X = -35	-25	56	-68	-52	46	-58	-20
X[0] = -35
X[4] = -52
X[-1] = -20
X[-6] = 56

arr =
[[ 51 -19 -11  75 -33  14 -66 -15  39 -32  21]
 [-28  26 -32   8  52 -37   4   6  40   1 -43]
 [ 66 -48   5 -21 -82 -38  33 -58  37  40 -40]
 [-40  72  44  12  78  -5 -19  26 -54  45  40]
 [-30 -53 -10 -19 -50  89  37  47 -16   9 -13]
 [ 28  74  12 -10  17 -24  25 -72 -32 -10  76]]
Rows and columns are counted from 0.
(0, 0): 51
(5, 8): -32
(3, 4): 78
(5, 2): 12
(0, 9): -32
(2, 8): 37
(5, 3): -10
(5, 10): 76
(2, 10): -40
(5, 6): 25
(3, 7): 26
(2, 7): -58
(4, 6): 37
(4, 1): -53
(1, 3): 8
(2, 2): 5
(0, 3): 75
(5, 5): -24
(0, 6): -66
(4, 2): -10
(5, 9): -10
(2, 5): -38
(0, 2): -11
(0, 8): 39
(3, 0): -40
(2, 3): -21

W =
array([[-57, -26, -17, -10,   2, -32,  22, -11, -59, -10,  93, -47,  -5],
       [-57, -26, -18, -10,   1, -31,  22, -10, -59, -11,  93, -47,  -4],
       [-45, -23, -25, -13,   3, -32,  18, -11, -54,  -6,  87, -35,  -5],
       [ 85,   1,  -7,  69,  14,  -7, -11, -46,  12, -19, -14,  35,   9]])
W[0,0] => -57
W[-4,-12] => -26
W[2,11] => -35
W[3,8] => 12
W[:, -11] => [-17, -18, -25, -7]
W[-1,-11] => -7
W[-1,12] => 9
W[-2,-6] => -11
W[:, -9] => [2, 1, 3, 14]
W[:, 12] => [-5, -4, -5, 9]
W[0,-11] => -17
W[1,-5] => -59
W[-2,-8] => -32
W[-4,-8] => -32
W[2] => [-45, -23, -25, -13, 3, -32, 18, -11, -54, -6, 87, -35, -5]
W[-1,-13] => 85
W[-2,8] => -54
W[0,-7] => 22
W[-3] => [-57, -26, -18, -10, 1, -31, 22, -10, -59, -11, 93, -47, -4]
W[-4,-1] => -5
W[1,-9] => 1
W[:, -4] => [-10, -11, -6, -19]
W[-3,-13] => -57
W[2,2] => -25
W[-4,7] => -11
W[1,-1] => -4

data =
array([[ 52,  48, -36,  29, -62,  85,  37,  26, -48,  21,   8,  -4, -78,
        -22,  -4,  -8],
       [ 15,  22,  18,  55,  54,  48, -50,  20, -74, -31,  23, -70, -36,
        -26,  71,  69],
       [-35,  31, -63,  38,  -1, -39, -27, -41,  -4,  -7,  40,  59, -59,
        -22, -43,  58],
       [-26, -74, -60,  20, -21, -31,  53,   2,  44,  36,  57,  66,  16,
        -11, -74,  42],
       [ -4, -66, -71, -26,  68,  63, -68,  32,  27, -11, -55, -22, -40,
         19,  26, -37],
       [ 25,  -3,  56, -78,  -5, -44,  -1,  53,  71,  51, -29,  53,  73,
         27,  48, -70],
       [-21,  27, -27, -48, -28, -45,  18, -51, -53, -20,  34, -31,  19,
        -15,  -8,  -4],
       [-40, -71, -16, -13, -60, -42,  31,  21,  28, -70,  -9,  85, -39,
        -60,  77,  40],
       [ 81,   2, -85,  34,  -9,  85,  15,  28, -17, -14, -10, -42, -69,
         57,  81, -53],
       [ 23, -55, -50,  56,  51,  20,  85,  64,   0,  20,  75, -10,  45,
        -38, -80,  55],
       [ 40, -10, -52, -79,  19, -15, -44,  70,  81,  68,  18,  77, -80,
        -42,  42, -39],
       [ 53, -46,  17, -65, -13, -11, -56,  32,  51, -76,   1, -76,  37,
         81, -82,  62],
       [-73,  50,   4, -75, -74,   5, -12, -18,  45, -41, -36,  10, -34,
         -7,  -7,  41]])
data[0, 0]	52
data[6, 12]	19
data[9, 0]	23
data[0, 1]	48
data[4, 1]	-66
data[9, 14]	-80
data[:, 2]	[-36, 18, -63, -60, -71, 56, -27, -16, -85, -50, -52, 17, 4]
data[:, 6]	[37, -50, -27, 53, -68, -1, 18, 31, 15, 85, -44, -56, -12]
data[12, 9]	-41
data[8, 10]	-10
data[5, 0]	25
data[10, 6]	-44
data[:, 12]	[-78, -36, -59, 16, -40, 73, 19, -39, -69, 45, -80, 37, -34]
data[3, 11]	66
data[6, 11]	-31
data[11, 8]	51
data[4, 6]	-68
data[3, 12]	16
data[:, 5]	[85, 48, -39, -31, 63, -44, -45, -42, 85, 20, -15, -11, 5]
data[6, 13]	-15
data[5, 1]	-3
data[1]	[15, 22, 18, 55, 54, 48, -50, 20, -74, -31, 23, -70, -36, -26, 71, 69]
data[3, 15]	42
data[:, 11]	[-4, -70, 59, 66, -22, 53, -31, 85, -42, -10, 77, -76, 10]
data[3, 4]	-21
data[4, 8]	27
data[4, 15]	-37
data[5]	[25, -3, 56, -78, -5, -44, -1, 53, 71, 51, -29, 53, 73, 27, 48, -70]
data[12, 6]	-12
data[3]	[-26, -74, -60, 20, -21, -31, 53, 2, 44, 36, 57, 66, 16, -11, -74, 42]
data[3, 8]	44
data[10, 0]	40
data[:, 14]	[-4, 71, -43, -74, 26, 48, -8, 77, 81, -80, 42, -82, -7]
data[9, 3]	56
data[4, 2]	-71
